Each row, then roughly how far along a hidden order it lies, from 0 to 12
(in the rows, 128 means zero)
[120 142 122 121 133 119 135 129 143 127 126 121 111 122 134 121  87 126
 127 112 130 130 125 116 140 123 127 125 119 128 148 121 117 114 127 121
 123 118 128 125 137 124 126 142 124 127 120 134 115 116 120 137 101 162
 131 129 127  99 136 136 121 135 112  94 131 137 116 142 147 142 120 116
 122 114 114 139 106 143 130 125 110 127 103 126  98 134 172 126 140 126
 140 108 129 133 116 131 135 128 138 126 177 130 132 163 205]	6
[140 123 129 127 134 118 156  93 105 139 131 144 112 160 127 125 165 152
 119 136  99 114 124 116 127 135 124 107 109 127  56 150 148 146 118 112
 129 116 126 140 119 122 124 135 132 123 114 101 132 136 150 116 165 100
 132 110 165 115 118 129 138 184 108 151 124 143 133 116 127 114  90 164
 130 141 134 112 115 132 127 142 136 154 139 139 130 157  73 136 145 161
 151 130 116 131 103 127 133 138 124 126 116 123 199 108 123]	9
[132 128 127 124 134 112 161 105 112 148 132 133 143 151 128 124 123 147
 124 132  95 123 109 122 123 136 127 102 106 127  85 136 140 117 124 125
 124 111 126 134 129 127 123 133 131 114 129 111 133 132 175 126 187 132
 129 109 153 117 114 135 145 182 108 127 121 143 131 112 125  93  87 149
 134 156 131  96 126 132 129 142 122 115 118 135 119 157 108 133 148 139
 151 131 119 133 117 128 138 121 117 124 130 122 151 120 115]	9
[144 114 131 131 134 107 143  87  88 157 132 143 162 164 120 131 175 155
 124 160  91 115 101 131 119 144 131 101 106 126  19 146 161 125 123 134
 128 123 125 134 116 128 123 124 135 109 130  93 144 146 205 106 201  51
 122 100 182 131 101 132 154 200 133 153 114 141 151  97  89  89  85 169
 135 167 142  77 146 124 109 159 133 175 138 139 142 148  58 135 164 127
 138 149 111 132 125 125 135 127  93 119  79 120 170  77   1]	11
[112 147 122 119 130 135 120 150 163 108 124 117  90 111 138 121  72 113
 126 103 152 133 137 118 145 116 125 143 136 128 195 119 102 122 128 118
 126 123 129 124 141 123 130 144 121 136 119 150 109 109  77 148  58 186
 135 145 102  97 148 138 113  96 115  91 136 132 105 161 155 166 145  96
 117  90 110 163  94 141 138 116 109 148 106 121  98 126 204 122 125 136
 128 102 129 128 121 132 131 135 161 130 188 134 116 183 248]	3
[137 126 131 126 133 120 154  95 107 136 130 142 114 155 127 124 152 149
 119 133 102 117 122 116 126 136 124 111 110 127  78 147 146 143 119 111
 128 116 126 139 121 122 124 133 132 123 116 109 131 135 142 118 162 112
 131 110 165 114 118 130 137 183 107 143 124 143 131 118 129 120  91 161
 128 143 134 117 115 133 128 140 134 151 135 137 122 162  92 136 143 161
 152 126 117 131 103 127 131 137 130 126 118 123 191 113 114]	9
[119 143 123 121 133 120 132 130 146 124 126 123  96 121 134 122  89 125
 126 114 133 127 127 115 142 124 126 125 121 128 143 125 119 119 126 117
 125 121 128 127 133 122 127 145 124 127 118 136 116 117 106 135  89 137
 131 129 122  98 137 136 118 130 111  98 132 135 114 144 146 142 122 114
 122 104 117 144 105 142 128 128 110 150 109 127  96 132 163 127 141 132
 139 106 128 131 113 130 134 134 150 125 172 130 154 163 216]	6
[127 126 124 122 134 116 147 115 127 127 128 132  95 139 132 121 110 136
 122 115 116 122 126 109 137 128 125 115 112 128 117 134 131 130 122 115
 125 115 127 133 127 122 125 142 127 126 114 127 119 120 145 129 142 136
 132 121 144 103 129 134 127 155 106 117 133 141 118 125 141 134 110 127
 122 123 122 126 110 139 132 134 123 127 118 131 105 147 140 132 142 144
 150 111 124 133 105 129 135 134 144 127 162 128 180 144 197]	7
[119 143 123 121 133 117 137 128 140 130 127 122 110 127 133 123  71 126
 126 118 128 129 122 117 136 127 127 120 112 128 142 125 119 114 127 121
 123 118 128 127 135 124 126 142 124 123 124 132 117 118 124 135 119 160
 131 124 131 103 131 136 122 141 110  94 129 137 116 136 141 135 117 121
 124 122 116 135 109 140 131 130 111 136 105 127 100 135 159 128 143 124
 139 111 125 132 118 130 135 126 144 124 170 128 141 152 209]	6
[139 122 125 127 135 112 157  94  99 141 132 142 117 160 128 124 148 151
 121 129  95 117 115 115 129 136 125 104 105 128  62 143 138 133 120 120
 127 114 126 138 119 123 122 132 131 121 119 109 133 134 159 120 179 117
 129 110 165 117 114 132 141 193 108 143 122 145 136 108 132 116  86 160
 132 147 139 103 120 133 129 142 133 129 128 137 125 159  87 136 144 148
 151 125 120 133 107 127 135 129 117 126 122 123 188 116 120]	9
[136 126 123 125 135 114 157  95 109 137 130 137 104 157 131 123 145 148
 121 120 101 118 120 110 130 132 124 103 108 128  88 141 141 136 119 117
 126 116 126 140 123 122 123 137 130 125 114 112 128 129 152 122 165 124
 131 110 156 111 123 132 136 183  98 135 124 144 129 120 137 120  88 152
 128 139 129 107 117 134 137 135 133 116 127 135 117 159 104 136 142 151
 157 121 124 134 102 128 135 130 131 127 134 125 197 128 147]	8
[138 125 133 129 134 119 152  98  97 140 131 144 141 157 123 127 159 152
 120 150  99 117 116 120 123 137 126 104 108 126  46 150 151 140 121 117
 130 119 126 138 119 124 124 130 133 116 120 100 139 143 153 113 180  87
 129 107 168 120 113 130 142 186 117 151 121 143 141 116 108 106  92 162
 132 149 139 103 123 129 123 148 135 172 139 139 135 150  64 136 149 156
 143 136 113 129 111 126 133 135 115 124  88 121 176 101  62]	10
[115 144 120 119 130 131 125 146 161 111 124 117  83  98 138 120  68 116
 126 102 147 132 137 114 145 117 124 140 128 129 191 119 105 121 127 118
 125 121 129 125 139 122 130 146 121 135 117 149 110 111  81 144  63 171
 134 140 102  97 147 137 108 106 113  90 137 132 104 157 158 160 146 100
 116  90 109 165  97 141 138 117 112 141 104 122  95 127 204 123 129 132
 133  97 133 129 114 132 131 133 160 131 198 134 135 185 255]	4
[127 138 130 123 133 124 135 116 142 125 127 131 100 129 130 121 112 132
 121 122 126 122 133 114 137 126 125 122 120 127 122 137 129 137 122 106
 128 120 128 131 128 121 127 142 126 124 112 127 117 125 105 133 104 143
 133 124 137  96 134 132 122 138 113 117 131 137 118 145 138 130 115 131
 121 115 120 150 104 140 128 129 121 171 121 129 108 142 137 129 144 151
 139 110 120 130 110 130 132 143 146 124 154 128 168 144 199]	6
[116 149 125 121 131 131 121 144 161 115 125 119  97 101 134 122  75 116
 124 111 152 132 133 119 144 120 126 137 131 128 171 122 109 121 128 117
 126 123 128 124 138 123 130 144 123 129 118 141 109 115  80 141  59 169
 134 136 116  98 143 137 112 106 119  97 136 131 113 162 146 152 145 103
 118  98 112 162  99 141 131 122 109 168 108 124  96 125 189 122 136 135
 130 106 128 128 119 132 131 137 155 127 179 133 123 172 242]	4
[115 149 122 121 131 131 119 144 161 113 125 119  94 105 136 122  72 117
 126 103 148 130 134 117 144 119 126 140 130 128 185 120 108 118 128 120
 125 122 129 124 140 123 130 144 122 131 120 144 110 112  85 144  68 176
 133 140 106  98 144 138 111 107 120  90 135 137 108 156 153 157 140 102
 118  96 110 190 103 141 133 121 109 149 106 124  96 125 196 123 141 130
 129 102 129 129 118 132 132 136 156 128 186 133 123 182 255]	4
[122 142 123 119 134 111 139 127 136 133 128 122 119 126 133 122  94 129
 127 116 123 130 120 118 137 128 127 116 115 127 144 126 121 108 128 125
 122 117 127 126 137 125 126 140 127 123 126 132 120 117 137 136 129 160
 130 125 132 106 128 138 129 149 111  96 126 138 118 136 137 134 119 118
 125 123 117 133 112 139 132 131 110 127 103 126 101 138 167 128 146 122
 141 111 126 133 121 131 137 124 136 124 165 130 129 156 195]	6
[123 143 125 122 133 123 129 123 145 120 125 127  84 122 133 122  99 142
 124 111 136 126 134 112 145 124 126 125 122 128  99 131 114 129 124 113
 127 120 128 129 131 120 128 144 124 131 114 137 112 115  97 133  76 154
 133 128 127  97 136 134 114 123 111 104 134 137 113 150 144 139 122 120
 118 104 116 149 101 142 129 127 117 157 113 127 102 128 152 127 140 141
 137  97 127 130 109 131 132 140 150 126 175 131 164 155 231]	6
[151 106 125 133 134  98 152  77  83 155 132 149 132 169 121 132 198 159
 126 149  89 110 106 123 123 147 132  95 100 127  14 147 168 131 121 139
 130 124 125 138 104 125 121 127 135 118 127  91 141 146 193  96 204  30
 121  97 187 137 102 129 158 215 132 158 114 145 152  88  92  90  79 177
 131 165 144  77 144 122 101 162 141 170 142 143 137 151  22 139 165 124
 143 139 119 136 113 124 136 131 100 118  92 121 228  71  40]	12
[104 153 115 116 127 160 116 168 188  79 124 115  66 104 147 116  54 109
 121  70 156 139 161 115 148 100 115 161 149 132 255 119  86 144 124 105
 128 117 131 132 152 122 134 142 118 150 111 174  99 103  22 174  27 255
 145 160  71  90 169 134  88  63  85 103 143 128  80 175 199 203 172  91
 118  60 102 191  75 148 186  82 124  79 115 116  95 140 255 119  78 178
 140  96 142 123 103 135 122 130 181 150 195 138  85 237 255]	0
[104 151 117 116 127 149 118 165 179  86 125 113  74 101 144 118  54 107
 124  86 159 138 154 117 147 106 117 155 145 131 255 117  92 135 126 109
 127 120 130 129 151 122 133 142 118 146 116 166  98 104  38 168  30 244
 142 157  79  96 163 136  96  68  95  95 142 129  89 167 188 195 164  88
 118  67 102 185  78 143 169  94 120  97 110 118  92 134 250 119  96 161
 138  95 140 124 107 134 125 131 177 144 198 137  86 228 255]	0
[120 142 122 120 133 117 135 127 141 126 126 121 103 123 135 122  88 126
 126 113 129 127 125 117 144 125 127 124 122 128 150 125 118 113 127 123
 123 119 128 126 134 124 126 143 124 126 122 136 114 115 125 135 117 158
 131 128 119  95 134 137 122 137 109  94 129 137 112 139 144 141 120 116
 125 113 115 140 105 140 124 129 110 133 104 127  99 134 167 127 144 126
 141 109 127 133 116 131 136 130 145 126 174 129 141 162 226]	6
[122 134 106 118 132 124 127 133 165  90 123 125  12 113 143 118  87 121
 122  66 148 125 150  90 156 113 120 134 131 132 204 121 106 144 118 115
 127 118 130 135 127 114 128 150 120 156 101 156  99 102  70 143  43 180
 137 136 106  90 152 133 106 117  88 105 142 140  93 149 186 183 138 108
 109  82 105 171  79 144 146 104 131  99 110 124  79 144 195 128 111 144
 151  77 151 134  76 132 131 140 183 138 214 138 223 201 255]	3
[128 140 131 124 133 124 138 114 131 124 127 134 106 133 129 121 111 131
 121 126 131 124 129 115 136 128 125 121 120 127 120 137 127 136 125 107
 128 118 128 131 128 121 127 142 127 124 114 125 120 123 114 128 108 136
 133 124 137 100 131 133 124 144 113 123 132 137 119 143 137 129 118 132
 123 116 123 141 102 139 124 133 120 166 121 130 115 139 137 129 143 148
 139 115 118 130 111 129 133 142 144 124 151 127 164 138 176]	7
[148 108 128 132 134 100 149  81  90 156 132 145 141 166 121 131 189 159
 125 150  91 112 103 123 120 144 131  96 102 127  14 147 162 128 122 138
 129 124 125 135 108 126 121 127 135 116 126  89 144 145 202 102 204  36
 121  99 180 131 102 131 153 218 131 152 115 143 154  91  88  86  82 171
 133 170 145  80 146 123 104 158 137 170 137 140 140 148  32 138 164 123
 141 137 116 135 118 124 136 128  99 118  85 122 200  76  37]	12
[146 112 130 132 134 107 151  85  90 151 132 147 147 166 120 131 179 156
 122 151  90 112 108 124 122 143 129 104 102 127  27 149 160 134 122 130
 130 122 125 137 109 126 123 127 134 118 125  94 144 145 189 106 173  53
 123  99 179 128 104 131 150 200 131 144 115 144 150  96  99  95  82 173
 132 165 142  87 138 125 110 156 137 172 140 140 140 152  39 137 159 136
 142 137 113 133 117 125 133 132 103 121  90 121 194  83  41]	11
[143 113 121 127 135 102 158  87  94 148 132 137 123 170 128 127 169 155
 125 132  86 115 108 119 124 140 128  99  99 129  53 143 151 121 119 135
 126 116 125 138 116 125 121 127 133 118 126  98 135 136 196 113 205  88
 122 103 175 126 105 132 150 212 111 144 117 147 143  93 114 109  82 165
 133 156 136  82 132 127 123 147 135 123 127 139 124 165  59 138 151 128
 153 130 123 136 111 126 137 120 108 125 111 122 197  94  86]	10
[149 112 131 133 134 108 149  79  87 159 131 149 129 163 120 131 189 156
 122 153  93 110 111 124 123 143 130 102 103 127  16 151 167 142 120 125
 132 124 125 140 107 124 123 128 136 118 121  90 143 147 177  98 180  47
 123  99 181 128 103 128 151 214 130 163 119 142 153  98  92  97  84 177
 131 160 145  86 136 124 106 159 141 191 147 142 141 150  24 139 160 140
 139 136 113 132 109 124 134 137 106 119  86 121 213  77  40]	11
[135 123 126 123 134 113 156 102 110 136 131 137 114 154 130 122 138 148
 121 127  97 120 120 116 128 133 124 109 107 128  86 142 142 133 120 116
 126 114 127 137 127 122 123 137 130 121 117 108 128 130 152 124 171 125
 131 112 158 109 121 132 137 182 104 135 125 144 126 113 133 119  91 151
 130 139 127 108 121 132 131 135 129 121 124 136 119 157 101 135 143 134
 153 123 122 133 104 128 135 130 125 125 139 125 179 125 137]	8
[129 139 134 123 133 119 150 116 118 138 130 134 143 143 127 124 110 139
 122 141 109 124 117 126 127 132 126 113 113 126 105 140 135 125 125 114
 125 117 127 131 132 126 126 136 129 114 123 118 129 133 139 127 155 129
 132 115 149 111 123 134 134 160 115 120 124 139 129 130 125 123 103 131
 130 136 130 121 119 136 128 139 118 150 121 133 123 144 131 131 150 148
 142 128 112 129 123 128 134 133 128 122 132 123 131 137 119]	8
[114 145 116 119 130 133 123 145 166 102 123 118  68 103 141 120  71 113
 125  91 150 131 144 109 149 115 123 142 136 130 202 119 104 127 125 118
 126 120 130 129 139 120 130 147 121 143 114 151 106 108  70 141  47 187
 137 142 100  90 151 136 101 101 107  92 137 134  97 158 166 171 149 101
 114  88 108 172  88 142 141 111 118 129 107 122  94 131 212 123 118 138
 136  93 138 129 107 133 130 135 168 133 199 135 141 194 255]	3
[120 138 109 118 130 137 123 136 174  83 122 127  16 112 143 118  91 118
 120  67 152 125 162  89 154 110 119 144 138 132 217 123 104 153 119 108
 129 123 131 137 130 113 130 150 119 158  97 157  97 103  48 145  10 201
 140 144  92  92 166 131  96 100  92 114 146 138  89 156 188 185 149 103
 108  65 106 179  65 144 151 102 136 107 118 122  88 143 204 126 103 161
 148  78 147 131  78 132 128 145 188 140 206 138 203 206 255]	3
[124 135 121 121 134 114 143 118 133 124 128 128  98 133 135 121 102 135
 124 110 117 125 127 111 137 127 125 114 115 128 128 129 125 120 123 119
 124 116 128 132 132 121 125 140 126 127 117 130 117 119 131 133 129 150
 131 121 138 100 130 135 126 149 101 106 129 141 118 134 148 135 106 127
 123 121 117 131 106 139 131 129 119 117 109 129  97 144 154 131 139 134
 148 108 128 134 107 130 136 129 144 125 173 128 184 154 211]	6
[130 137 131 126 134 122 148 110 120 133 129 136 120 138 128 124 113 142
 121 137 114 121 125 118 131 128 125 113 115 126  95 141 135 135 123 109
 127 118 127 133 127 123 125 138 129 122 115 121 127 130 124 125 140 130
 132 116 151 106 123 132 130 155 110 129 128 141 126 133 133 116 100 138
 127 132 129 123 111 137 129 130 123 157 124 132 119 147 117 132 142 155
 143 119 116 130 111 128 133 138 132 124 135 125 157 121 148]	7
